Each state holds some of the marks @ ^ § $ % ! &, at most 6. A symbol removes its mark if there, or adds it if room remains.

In the rows, zero is written as 25.

Named rows; a name shown again gets a slightly different row:
<§+$+&>: [ 27  31  35  24  33  32  15  24  29  17  22  38  26  25  22  26  22  26  33  26  38  26  30  19  26  22  26  16  32  23  19  15  26  26  18  24  22  21  17  29  34  35  28  16  22  19  30  35  22  28  30  25  29  15  29  31  20  14  20   8  29  26  23  25  17  28  24  26  23  22  22  23  18  26  38  22  20  14  23  25  22   9  25  27  19  39  27  24  18  22  21  15  15  12  25  31  25  32  28  28  28  19  18  29  15  22  19  26  33  25  23]
<^+§+$+%>: [ 22  17  33  31  18  19  12  14  28  21  21  40  41  36  31  29  22  31  29  29  19  32  27  18  18  27  30  22  33  28  26  22  25  19  21  22  29  43  24  32  26  29  22  26  35  19  30  31  18  23  15  20  23  27  26  15  22  35  13  18  19  25  18  20  30  25  34  33  21  27  22  23  29  32  34  24  29  25  16  30  13  20  24  24  20  30  31  30  29  24  27  25  26  15  20  46  24  21  24  36  23  31  24  28  21  31  21  43  28  20  35]
<§+%+&>: [ 23  27  27  35  24  29  32  17  30  28  22  31  26  26  29  22  18  17  31  22  31   9  25  34  25  22  23  21  26  18  28  20  24  27  22  28  25  22  25  25  22  21  37  24  27  21  20  26  28  36  34  26  30  20  31  36  29  24  23  11  27  15  20  31  20  29  30  21  23  13  14  26  26  36  36  19  21  19  17  15  21  10  29  27  18  21  20  13  25  13  18   9  16  21  31  26  32  31  23  20  25   9  18  32  15  24  25  21  18  28  24]
<@+§+$+%>: [ 22  18  27  16  25  23  17  24  22  21  21  30  34  20  28  20  26  25  26  25  18  19  29  29  25  27  19  21  27  17  24  17  20   5  22  25  29  29  33  30  27  23   8  23  22  13  36  31  35  21  27  23  25  20  21  13  12  34  20  26  27  28  33  26  25  19  23  35  29  25  32  25  30  29  18  28  30  25  31  29   5  23  31  23  13  28  34  25  11  29  11  18  13  17  18  39  28  27  37  35  25  36  16  19  29  28  22  31  24  26  29]
<@+§+$+%+&>: [ 13  24  31  25  29  28  11  18  29  16  22  31  18  26  18  19  22  26  22  20  29  14  27  34  30  17  27  27  24  13  22  18  20  19  24  30  22  22  33  34  28  25  28  17  22  15  25  20  30  29  39  30  26  19  27  30  15  22  17  21  35  19  29  23  21  25  25  33  31  16  35  15  23  20  32  25  23  22  25  18  13  23  30  30  19  32  23  16   9  33  10  18  20  13  11  31  31  30  30  20  35  29  15  29  25  27  28  24  21  25  29]
<@+§+%+!>: [ 24  27  13  11  21  20  28  17  23  17  29  17  29  17  22  28  24  24  21  28  15  14  22  38  20  23  34  21  26  25  27  35  32  23  15  25  34  29  34  22  18  13  24  34  25  19  26  27  32  23  21  30  26  37  30  19  19  26  31  38  23  27  24  35  26  25  20  24  27  28  26  30  28  32  11  27  27  24  25  35  25  45  33  27  23  19  37  25  24  15  20  30  19  39  38  31  24  27  32  27  25  18  28  24  24  24  30  22  16  23  23]
<@+&>: [ 21  27  30  22  35  25  31  36  21  20  19  18  17  26  24  18  24  14  29  11  28  18  17  32  31  20  14  33  30  28  27  19  20  29  23  21  28  17  27  24  25  26  28  26  15  26  19  23  36  32  42  29  28  16  26  34  25  26  27  25  23  35  25  24  23  28  17  12  25  27  33  29  22  23  27  24  23  24  28  14  33  16  26  28  21  25  21  11  17  40  19  24  27  33  20  25  38  28  34  37  26  23  20  22  22  30  26  14  20  22   9]
<^+%>: [ 17  15  37  34  13  20  27  16  25  29  21  25  29  36  35  16  16  16  36  24  23  28  27  21  21  30  19  27  25  23  34  30  24  19  24  18  38  35  23  31  22  29  26  27  32  31  30  23  31  28  23  22  29  35  26  15  25  37  25  28  21  30   9  23  30  29  34  32  17  23  16  26  29  29  27  14  33  21  21  13  30  22  23  24  25  23  22  34  36  17  42  23  25  37  30  31  23  22  38  36  22  21  28  17  28  23  20  24  28  21  25]
<§+%>: [ 27  19  19  24  26  26  26  21  17  25  26  38  35  29  30  20  16  18  27  29  25  16  15  35  21  34  32  21  33  13  24  30  30  18  13  18  33  36  21  28  29  20  25  25  32  12  32  34  45  27  33  20  26  21  29  20  22  36  22  20  28  22  12  32  26  32  30  27  16  16  15  24  27  35  30  16  32  26  25  27  34  22  27  28  10  26  24  20  27  16  19  14  16  30  40  30  27  30  28  24  25  10  33  19  19  28  19  26  25  17  22]
<^+$+%>: [ 25  15  37  33  18  21  21  19  18  29  17  29  29  40  29  18  25  25  33  27  15  28  33  12  21  27  23  24  24  30  30  23  17  18  23  24  36  38  23  29  26  23  19  26  27  30  26  34  29  25  13  20  35  31  22  15  24  31  17  31  23  28  19  15  27  20  34  39  20  29  21  19  22  25  24  21  26  25  19  20  19  23  27  23  22  28  26  32  28  16  32  25  25  19  20  29  24  23  26  32  24  31  16  25  30  27  18  34  30  20  31]
<@+§+%+!+&>: [ 20  37   9  20  27  18  29  14  33  27  38  21  24  16  16  20  24  21  25  24  24  16  22  42  23  23  29  29  19  16  19  32  30  27  21  24  24  13  33  22  23  25  28  24  17  22  22  22  26  21  28  36  23  29  28  39  24  24  33  28  32  24  29  34  19  26  15  13  34  15  29  23  25  26  22  30  23  24  23  23  35  36  28  30  19  20  25  20  17  28   9  20  29  33  27  23  31  24  18  18  28  19  25  22  13  28  31  20  11  31  22]
<^+$+%+&>: [ 28  14  43  29  25  21  19  17  31  27  23  30  19  30  22  17  26  22  28  25  30  34  34  12  31  23  16  21  23  11  30  21  25  26  27  30  26  29  14  37  29  28  25  18  26  34  21  20  20  32  15  22  31  28  27  25  32  23  11  14  23  16  23  20  22  28  28  28  25  22  25  17  23  22  30  21  26  25  15  16  24  21  21  20  30  28  18  26  31  28  29  23  29  21   2  16  25  21  25  29  29  34  31  27  19  27  15  29  29  27  30]
<@+^+$+%+!>: [ 27  21  26  18  22  21  23  27  26  24  20  19  19  25  22  27  31  29  12  35  12  31  25  20  18  29  24  29  16  20  32  25  21  20  30  31  30  30  28  27  27  26  22  27  27  21  34  20  18  23  17  25  18  41  17  13  18  31  30  44  31  22  26  21  33  21  25  33  25  29  28  22  32  16   9  31  22  34  30  28  23  33  22  17  32  19  31  29  27  25  29  36  36  23  18  25  17  17  16  30  29  37  25  22  37  23  30  35  27  32  28]
<@+^+&>: [ 11  25  33  34  23  17  29  36  26  33  22  14  25  33  31  21  27  20  35  17  20  25  23  28  29  21  10  30  19  32  33  27  18  33  27  20  17  18  20  22  22  35  28  27  18  34  22  17  22  23  26  30  28   4  29  28  31  28  30  24  17  31  32  22  24  22  23  21  26  25  26  24  26  22  18  27  23  24  24  18  26  17  29  23  28  21  13  15  21  35  23  27  28  33  16  22  30  20  27  29  33  26  27  18  25  31  34  19  24  26  11]
<^+$+!+&>: [ 26  26  29  26  29  29  23  31  33  22  23  32  16  26  25  32  34  30  21  26  34  34  30  12  29  24  23  25  24  41  25  20  26  33  31  32  19  28  22  25  29  29  29  22  25  39  15  22  17  28  16  21  17  30  22  28  25  15  24  18  30  21  28  20  24  22  24  21  28  26  26  16  34  19  34  23  11  19  19  31  26  25  23  25  44  23  22  31  32  24  35  28  39  17  25  12  19  23  15   7  24  24  32  24  27  20  24  23  24  33  29]
<@+^+§+!>: [ 25  32  18  24  22  24  33  26  20  31  25  13  36  24  30  34  28  30  27  32  14  28  17  34  26  24  23  24  16  38  29  43  25  33  31  21  19  33  31  18  22  28  24  28  34  30  26  24  23  19  19  30  21  26  22  26  23  26  34  45  19  26  31  22  25  22  29  19  29  30  27  27  29  20  16  26  31  25  28  37  29  43  33  23  32  19  28  26  34  22  33  37  25  32  27  32  22  20  22  32  21  25  27  26  32  26  44  35  31  32  21]
<@+%>: [ 22  27  27  25  25  20  23  24  19  26  22  21  16  29  31  22  21  18  27  18  18  11  26  37  26  27  18  38  23  21  31  25  24  19  22  13  32  23  37  23  27  25  22  34  25  18  31  25  32  24  32  30  34  23  20  13  20  38  34  32  28  41  20  29  29  26  19  31  20  23  31  28  21  29  15  27  35  28  29  16  28  22  25  22  17  25  27  32  25  26  12  20  19  35  29  27  37  24  39  36  29  23  23  21  26  29  26  21  24  22  17]

Start here and follow the symbols in turn, left to right. Where do you end up?
Answer with the state's name.
[ 40  25  15  17  28  26  15  25  18  24  31  29  14  10  15  25  29  27  17  34  19  18  30  22  14  22  26  15  21  22  23  21  34  13  30  30  38  19  34  25  32  15  16  29  21  15  25  27  22  22  29  13  34  31  18  17  21  33  24  38  34  30  25  29  32  27  19  30  24  33  25  22  18  16   9  33  32  28  28  27  13  37  27  18  30  21  35  28  23  19  17  34  25  25  26  23  21  23  29  23  18  30  21  25  42  23  23  24  24  31  26]
^ => <@+^+$+%+!>
[ 21  22  38  36  28  23  35  28  18  29  24  26  22  35  25  16  21  26  33  21  40  33  24  22  24  26  18  26  22  28  38  19  26  30  29  27  14  27  17  23  21  34  29  21  26  35  20  21  34  31  20  27  32  17  31  28  36  24  25  15  22  20  25  20  17  25  33  24  27  25  13  21  25  28  32  16  23  26  21  21  31  17  18  22  26  26  19  19  33  29  30  26  27  27  20  26  25  27  24  27  28  15  27  26  16  22  29  14  31  27  17]
@ => <@+^+&>
[ 17  32  23  20  32  27  14  27  28  23  27  21  25  18  26  32  27  23  26  14  30  18  20  26  35  21  28  26  30  24  23  21  19  23  30  22  27  25  24  25  29  26  20  16  19  20  29  26  26  27  40  31  22  16  24  31  28  18  22  18  29  25  30  32  15  27  21  20  24  24  30  20  30  25  28  27  25  20  25  16   8  13  21  32  13  28  31   7   9  32  19  22  22  22  15  28  28  23  28  24  32  35  18  24  19  30  25  28  28  27  24]
% => <@+§+$+%+&>
[ 17  28  33  35  24  12  26  19  31  23  31  19  30  28  29  25  22  26  41  16  22  26  27  30  21  15  11  28  18  17  25  23  15  25  23  19  18  24  23  28  20  31  32  21  25  26  25  20  18  22  29  36  21  25  29  30  24  34  28  24  19  17  36  25  21  20  28  30  24  15  27  20  27  20  28  28  16  24  25  17  27  26  29  29  16  25  18  17  16  33  20  23  28  29  19  34  30  23  23  34  33  28  21  31  10  31  34  27  17  28  25]
% ^ % ! => <@+§+%+!+&>
[ 21  18  31  41  30  29  22  31  30  30  19  35  26  31  24  20  32  25  32  23  44  31  32  16  27  26  22  24  20  27  35  14  19  31  26  25  27  31  13  30  24  37  26  18  21  36  21  25  16  30  21  22  29  17  24  26  35  23  23   9  21  21  25  15  27  21  26  21  21  20  23  18  22  24  36  24  25  22  18  22  20  17  15  27  30  25  22  27  23  31  30  29  35  19  16  17  22  18  32  23  30  33  24  25  31  25  20  23  30  24  31]
$ ! $ => <^+$+!+&>
[ 15  31  41  40  25  16  35  25  28  31  25  17  19  36  34  23  27  19  37  19  25  22  17  24  25  22  12  35  16  25  31  19  15  31  28  19  24  18  21  16  16  29  28  19  22  31  20  17  27  20  30  33  25  10  25  28  30  26  27  35  25  27  28  18  23  22  30  22  30  19  26  25  25  18  26  25  17  23  29  17  29  30  29  20  30  26  14  23  23  38  20  30  33  29  15  27  31  12  29  29  32  30  23  25  23  31  29  15  24  27  15]
% @ & => <^+%>
[ 18  20  19  23  27  23  16  22  32  23  24  28  17  21  21  21  25  26  21  18  26  15  27  31  27  18  18  24  26  12  25  23  17  21  25  28  28  25  27  32  26  23  27  17  19  20  26  17  27  22  33  32  25  17  26  35  19  25  19  21  25  16  32  24  19  25  26  32  29  22  29  21  29  27  28  28  20  21  24  21  22  17  26  28  16  26  25  20  12  35  13  18  19  14  14  30  30  27  30  26  32  36  14  24  19  32  24  28  17  30  21]
% % => <@+§+$+%+&>
[ 29  23  29  24  19  32  26  34  25  16  20  33  22  28  24  28  28  37  14  31  26  32  29  10  25  34  33  20  30  39  21  27  34  24  24  32  23  32  17  25  28  29  19  25  34  33  31  33  22  24  17  16  28  31  23  13  25  22  22  30  24  29  23  17  30  27  24  27  27  30  19  24  25  30  24  19  27  22  22  35  22  28  18  26  35  28  27  36  42  24  38  30  30  24  26  18  16  17  17  21  12  28  31  28  32  26  21  36  36  22  30]
& => <^+$+!+&>
[ 30  20  26  23  22  25  23  22  32  21  25  22  18  21  20  19  31  33  13  31  14  30  25  18  21  20  27  28  23  24  30  27  21  22  36  29  32  28  26  20  18  24  18  33  37  28  34  23  21  19  20  17  24  31  14   9  22  28  21  47  27  24  28  13  37  21  21  30  27  34  29  20  28  22  10  27  23  28  25  29  27  39  24  20  35  26  29  28  30  29  31  36  20  24  22  21  14  20  22  32  28  44  21  22  35  27  29  37  23  25  33]
& $ ! % => <@+^+&>
[ 21  16  39  40  22  23  18  19  26  21  27  38  20  33  31  19  26  31  30  24  33  40  32  14  32  26  15  23  23   9  30  18  22  26  28  28  19  34  17  35  24  37  22  18  26  25  16  26  16  28  22  27  29  21  23  27  24  24  17  22  20  22  19  24  23  29  30  24  22  23  21  16  23  21  38  22  22  28  25  21  22  13  22  34  30  32  11  28  31  25  32  20  32  19  18  22  25  17  29  23  33  31  26  34  26  32  12  27  33  21  30]
& ! @ => <@+^+$+%+!>
[ 17  24  33  40  24  14  34  35  18  31  20  15  29  32  39  28  26  21  28  26  19  28  13  26  23  25  19  33  20  27  35  29  12  20  32  13  28  27  27  16  20  31  22  29  33  37  37  24  28  25  26  22  25  20  21  16  31  27  28  38  18  35  23  22  22  23  25  20  25  33  26  26  22  22  14  22  32  36  27  14  28  28  24  17  26  28  26  28  25  32  29  27  23  38  28  32  29  16  35  45  23  23  36  22  31  25  26  26  29  19  20]
& => <@+^+&>
[ 22  27  21  17  27  26  12  27  20  23  25  28  27  19  22  25  25  18  17  26  15  14  19  26  17  22  21  20  28  16  19  22  20  11  27  25  32  27  35  28  25  21  21  25  24  16  40  30  33  23  34  21  25  18  27  21  15  29  19  28  27  29  25  25  23  24  21  35  23  27  29  28  25  22  16  28  29  23  29  22  10  24  21  29   9  30  31  19  18  24  14  22  15  18  18  37  19  25  34  27  24  39  19  19  27  31  15  28  25  23  32]
^ @ § § => <^+§+$+%>
[ 32  35  11  18  26  29  38  38  15  21  29  22  24  20  27  29  26  25  20  31  20  19  16  29  24  28  28  25  19  33  23  30  36  28  32  24  28  22  34  12  19  20  22  28  26  28  23  29  29  21  29  28  22  29  20  21  24  25  31  35  27  34  22  21  31  31  11  19  24  32  34  31  20  20   3  25  30  34  40  30  30  32  34  21  31  19  30  29  21  23  23  35  16  38  27  21  32  28  21  27  21  20  34  18  29  24  31  25  15  26  14]
! % => <@+%>
[ 27  29  36  30  31  16  38  30  27  27  23  27  21  28  20  23  23  33  26  33  28  34  25  20  34  24  28  31  18  31  27  22  28  40  30  27  11  22  22  29  17  32  30  29  21  33  19  21  23  33  20  27  23  28  25  30  29  22  29  22  21  18  16  26  18  29  28  20  28  29  18  28  30  25  31  23  20  19  20  26  42  34  22  21  38  16  16  23  37  27  32  27  34  36  25  19  27  28  19  20  22  11  37  25  23  18  30  25  20  32  15]
@ % ^ § => <@+§+%+!+&>
[ 24  20  21  22  25  31  16  29  22  25  16  25  18  22  35  19  21  21  18  24  17  19  26  22  27  30  17  30  28  11  24  21  31  10  22  22  35  24  26  22  28  31  14  22  21  18  29  29  27  22  25  24  30  25  20  14  14  28  24  31  27  32  20  26  32  26  20  30  17  25  32  22  23  31  19  28  26  25  29  13  14  26  22  24  19  27  25  29  20  33  19  15  22  23  18  27  32  17  31  26  32  35  22  24  39  29  15  19  30  19  26]
! ^ => <@+^+$+%+!>
[ 20  24  27  21  28  28  30  35  10  30  20  26  33  28  34  24  21  16  26  24  31  19  25  37  24  33  30  27  29  27  25  33  23  22  17  15  25  36  20  22  23  27  26  30  31  19  28  36  38  28  26  18  28  19  25  25  24  27  27  18  24  30  22  32  29  25  26  26  20  29  22  39  26  36  32  18  35  25  30  24  22  19  27  28  15  25  27  26  25  23  28  17  17  32  34  37  30  31  31  25  14  17  31  23  20  24  22  17  20  15  18]
§ % @ => <@+%>
[ 17  27  25  25  27  25  31  33  22  31  30  19  13  27  29  19  23  13  38  15  26  19  20  34  32  22  19  28  23  23  28  20  23  27  30  18  24  16  26  16  23  27  29  26  15  27  23  21  27  23  45  30  26  11  21  35  25  28  31  31  18  37  31  28  24  23  15  18  23  21  26  22  21  24  14  21  27  28  30  11  27  19  21  30  25  29  22  19  11  37  24  13  27  35  20  20  36  27  36  33  33  18  26  27  22  33  24   9  22  21  16]
% ! § => <@+§+%+!+&>
[ 35  30  18   6  28  18  12  20  35  22  30  31  19  18  11  31  27  30  19  25  23  23  30  29  19  15  25  21  32  13  14  27  28  24  27  32  26  12  30  21  30  21  24  18  21  13  21  22  27  16  26  31  21  26  27  28  16  20  21  29  35  20  32  30  27  30  16  26  35  23  34  17  26  18  23  32  15  21  28  28  19  27  29  25  20  15  25  13  17  28  15  27  23  16  17  20  28  19  20  14  29  25  20  21  16  30  24  24  17  33  28]
§ ! & § => <@+§+$+%>
[ 20  21  41  40  27  27  23  33  30  30  20  33  18  31  29  18  28  25  30  25  37  38  29  15  39  22  21  23  31  26  28   9  16  16  31  32  24  30  15  31  31  39  26  19  26  41  26  31  20  29  18  18  25  18  18  30  28  19  21  10  16  19  23  18  22  24  26  26  29  26  22  23  21  25  40  24  17  23  12  18  17  13  21  20  32  31  22  24  27  31  30  26  31  13  15  23  23  23  26  22  27  33  30  27  24  22  24  16  38  27  33]
$ @ => <@+^+&>
[ 12  27  34  36  21  23  33  26  24  28  14  12  33  33  30  14  21  18  37  23  19  24  18  25  26  34  18  34   9  19  37  28  17  20  30  23  24  24  36  24  21  28  22  23  26  27  33  16  21  24  24  29  34  28  27  22  29  41  34  37  25  30  20  24  31  22  23  31  18  28  31  29  32  22  13  20  25  28  32  14  29  32  25  21  16  24  26  32  26  31  29  31  28  29  19  35  28  17  39  39  28  27  28  25  32  32  26  32  21  22  19]
^ => <@+%>
[ 20  31  21  20  24  17  31  27  26  22  29  16  38  21  29  33  30  22  24  38  19  24  16  30  21  24  34  24  20  36  25  39  29  38  30  25  19  26  28  17  22  24  22  30  30  36  27  29  29  15  16  32  16  22  29  24  28  24  34  41  15  31  34  30  29  20  32  20  31  37  25  30  30  21  18  25  25  31  34  34  24  45  30  19  28  23  31  31  27  27  30  39  24  29  28  33  30  18  23  32  19  30  35  26  26  25  39  28  24  27  18]
% § $ => <@+^+$+%+!>
[ 10  32  19  23  25  20  24  27  31  23  32  24  22  27  24  19  20  20  33  22  28  10  24  39  28  20  18  28  27  15  24  27  19  26  21  18  25  18  24  24  24  27  27  23  21  15  25  18  25  28  38  36  27  17  26  38  25  24  30  26  23  22  24  28  17  29  27  18  29  18  34  24  20  30  26  26  22  29  25  16  30  17  32  29  14  20  21  15   9  31   7  16  20  27  28  31  33  28  29  33  34  22  18  24   6  35  32  20  13  25  15]
@ => <§+%+&>
[ 16  20  29  27  29  23  26  36  21  25  19  29  31  27  33  29  28  23  19  20  21  22  16  18  25  23  21  29  18  29  31  23  17  25  31  20  29  32  21  24  25  27  15  22  24  35  33  23  23  25  19  16  27  15  25  11  25  29  20  40  17  33  27  19  31  18  24  36  25  37  36  25  24  21  19  24  33  27  24  22  18  23  20  24  29  35  31  25  24  34  21  32  27  27  20  35  23  12  31  36  35  46  27  19  35  28  23  27  34  21  24]
% $ ! $ => <@+^+$+%+!>
[ 22  18  24  22  28  31  15  22  19  22  25  37  30  24  29  23  19  20  22  23  22  19  24  21  23  31  27  25  32  18  19  23  29  21   8  27  33  45  24  29  28  21  24  16  27   6  28  34  31  31  25  16  27  28  25  15  18  32  18  17  34  28  22  30  28  24  21  36  17  23  25  27  24  31  33  18  37  21  16  29  16  22  25  25  11  30  31  22  31  19  23  14  17  14  29  29  22  30  26  30  22  19  20  25  24  31  12  26  34  23  32]
@ & => <@+§+$+%+&>
[ 26  26  31  33  29  23  24  30  23  28  30  19  11  17  25  17  19  16  33  18  19  16  27  31  28  24  14  25  27  14  27  20  20  23  29  25  32  11  27  25  28  20  23  22  16  20  26  25  30  26  35  35  39  18  28  30  23  33  29  19  34  30  25  27  17  24  23  25  22  17  26  23  17  26  24  25  19  26  30  16  34  18  28  22  25  23  17  16  15  27  13  13  23  27  21  28  30  33  28  22  31  17  17  22  21  27  30  14  15  30  17]
§ & § => <@+%>
[ 21  35  14  16  31  25  31  28  29  28  38  21  21  16  18  35  21  24  27  19  27  16  19  32  27  21  31  30  22  28  23  26  23  39  24  24  21  12  29  22  25  19  30  25  17  27  19  18  21  19  30  33  20  20  23  38  25  11  34  26  25  22  25  33  22  25  17  16  28  24  30  32  30  17  22  27  21  28  29  26  32  27  27  19  28  22  22  19  14  25  12  25  19  22  32  26  34  26  22  16  25  20  29  28  18  26  37  20   9  27  20]
% => <@+§+%+!+&>
[ 31  27  15  12  32  24  21  27  35  19  27  20   9  10   9  29  30  36  18  24  31  20  26  24  23  15  13  21  32  15  22  15  31  24  22  37  29   8  24  25  37  20  21  24  22  23  24  23  19  25  25  25  32  29  18  31  21  21  26  28  35  19  25  24  29  26  19  23  18  17  35  19  30  19  20  34  18  22  25  26  22  29  28  25  31  19  23  21  23  32  12  33  31  18  14  19  22  31  21  14  32  28  16  26  32  27  25  18  16  28  25]
& ^ => <@+^+$+%+!>
[ 12  30  31  43  23  13  35  23  29  26  25  15  25  32  31  28  23  22  39  23  25  19  20  33  30  21  13  29  17  27  30  29  12  32  28  20  14  18  25  24  21  31  33  24  22  27  21  15  25  12  24  39  18  13  29  31  28  27  27  24  17  30  37  22  18  13  29  23  33  23  31  21  31  22  36  26  15  30  24  17  26  26  31  30  18  32  21  22  16  36  22  25  33  26  18  27  28  23  32  34  29  25  31  26  14  33  38  22  21  23  19]
§ => <@+^+&>
[ 34  30  17  28  28  30  33  40  27  23  34  27  18  20  19  22  22  25  23  18  38  29  27  32  34  25  36  22  30  32  22  21  39  37  23  32  23  15  21  26  20  25  31  29  21  28  14  29  25  27  29  30  25  23  28  39  32  22  30  12  26  25  21  31  26  26  19  11  26  17  15  25  21  32  29  24  24  17  18  22  35  20  19  21  34  23  23  22  29  14  31  24  23  36  33   9  24  31  13  11  21   9  37  27  23  19  29  18  21  19  14]
! § $ => <§+$+&>
[ 21  41  15  14  36  31  26  28  28  25  37  20  23  17  23  32  28  22  21  29  29  16  23  35  26  23  33  28  22  27  16  22  29  35  30  25  24  17  28  16  26  12  26  32  15  25  22  26  21  25  45  37  14  23  23  37  26  20  35  28  23  21  38  35  24  25  24  17  27  20  27  27  26  25  24  37  19  22  31  26  33  24  31  20  20  25  26  17  17  26  17  27  24  28  26  20  27  31  26  24  27  12  26  33  18  30  38  20  21  29  12]
§ ! => <@+&>
[ 25  29   9  12  20  23  25  18  21  24  31  21  29  13  18  28  27  25  20  26  15  17  17  38  13  24  33  28  23  21  21  36  29  27  20  20  31  21  42  18  24  17  24  33  27  21  21  24  28  17  25  28  26  36  25  26  20  32  31  39  32  27  21  33  27  21  21  29  30  27  30  33  30  26  17  25  29  28  35  24  27  34  34  17  22  18  26  24  20  24  17  25  15  28  44  30  30  30  22  26  23  20  25  22  24  27  31  27  15  25  19]
^ ^ => <@+§+%+!>
[ 22  22  31  26  27  26  34  33  23  25  23  18  30  33  35  33  31  18  34  22  18  27  19  29  26  34  23  29  24  32  32  26  19  21  31  20  31  27  27  17  16  27  18  20  25  30  29  24  29  18  21  27  32  20  18  16  27  35  26  39  21  31  27  19  30  23  27  29  22  29  27  33  27  22  15  18  36  28  32  23  30  29  26  21  24  26  26  21  27  32  30  29  26  31  21  29  30  13  37  37  25  32  33  18  26  29  34  23  29  20  13]
& => <@+^+&>
[ 21  29  10  12  35  15  32  21  29  16  34  17  20  13  13  21  17  28  20  18  25  14  21  39  25  20  20  24  28  17  23  30  27  28  23  32  16  15  32  22  32  14  35  25  26  18  15  22  30  13  28  36  20  27  22  27  22  31  34  28  31  20  32  32  25  26  16  26  30  19  29  27  25  21  18  27  16  25  29  23  34  30  38  27  23  16  24  16   7  22  19  21  22  28  27  23  19  33  19  19  28  17  28  30  19  26  34  22  15  32  22]
& $ $ => <@+§+%+!>
[ 18  31  22  20  27  25  15  21  31  20  22  29  23  21  22  24  24  25  29  23  16  14  24  28  25  17  19  23  30  13  30  19  28  19  23  27  31  22  27  28  35  17  25  20  20  16  27  27  31  29  33  28  29  15  21  34  15  27  19  23  33  15  32  31  19  29  21  32  25  20  32  17  25  22  28  30  19  27  31  17  14  19  26  34  18  28  21  14  13  32  11  20  19  15  19  29  30  27  29  23  38  32  12  27  20  32  19  23  21  31  35]
& & => <@+§+$+%+&>
[ 18  27  40  42  31  24  29  30  28  33  23  25  23  38  31  21  24  18  37  25  34  29  29  21  33  29  22  27  22  20  36  22  17  32  34  18  22  33  14  31  19  37  37  26  19  38  15  22  28  32  23  25  32  15  25  29  34  25  28  15  21  25  20  21  22  28  27  19  32  20  12  28  26  27  29  19  24  27  18  19  39  15  25  25  25  25  14  22  27  23  25  22  29  32  18  24  30  23  29  30  28  21  31  23  13  22  21  13  25  18  18]
% $ & § => <^+§+$+%>
[ 37  25  27  24  27  29  22  30  28  18  21  25  20  25  12  22  39  40  22  30  35  40  34   8  21  28  29  22  26  32  23  10  26  37  33  47  21  17  17  27  22  25  23  29  24  36  16  18  18  38  16  18  15  22  18  25  32  18  23  21  21  17  25  22  21  24  26  29  25  20  25  24  25  18  30  28  15  19  18  28  29  23  22  28  47  24  22  23  35  22  36  34  34  20  20  18  20  21  11  17  23  25  32  26  28  14  25  28  31  33  26]
! % => <^+$+%+&>
[ 28  25  12  10  21  27  24  16  23  25  30  20  28  18  19  29  20  24  17  31   1  11  21  32  17  30  25  21  31  20  20  40  31  32  17  23  22  15  39  23  26  15  28  26  31  22  25  24  32  22  32  29  26  34  29  24  23  33  35  37  32  29  25  35  31  26  26  22  30  24  28  31  22  31  19  33  31  25  30  23  22  43  30  20  16  19  33  20  22  27  22  24  21  35  32  28  28  34  22  28  24  19  21  24  28  30  37  29  17  29  20]
! $ => <@+§+$+%>
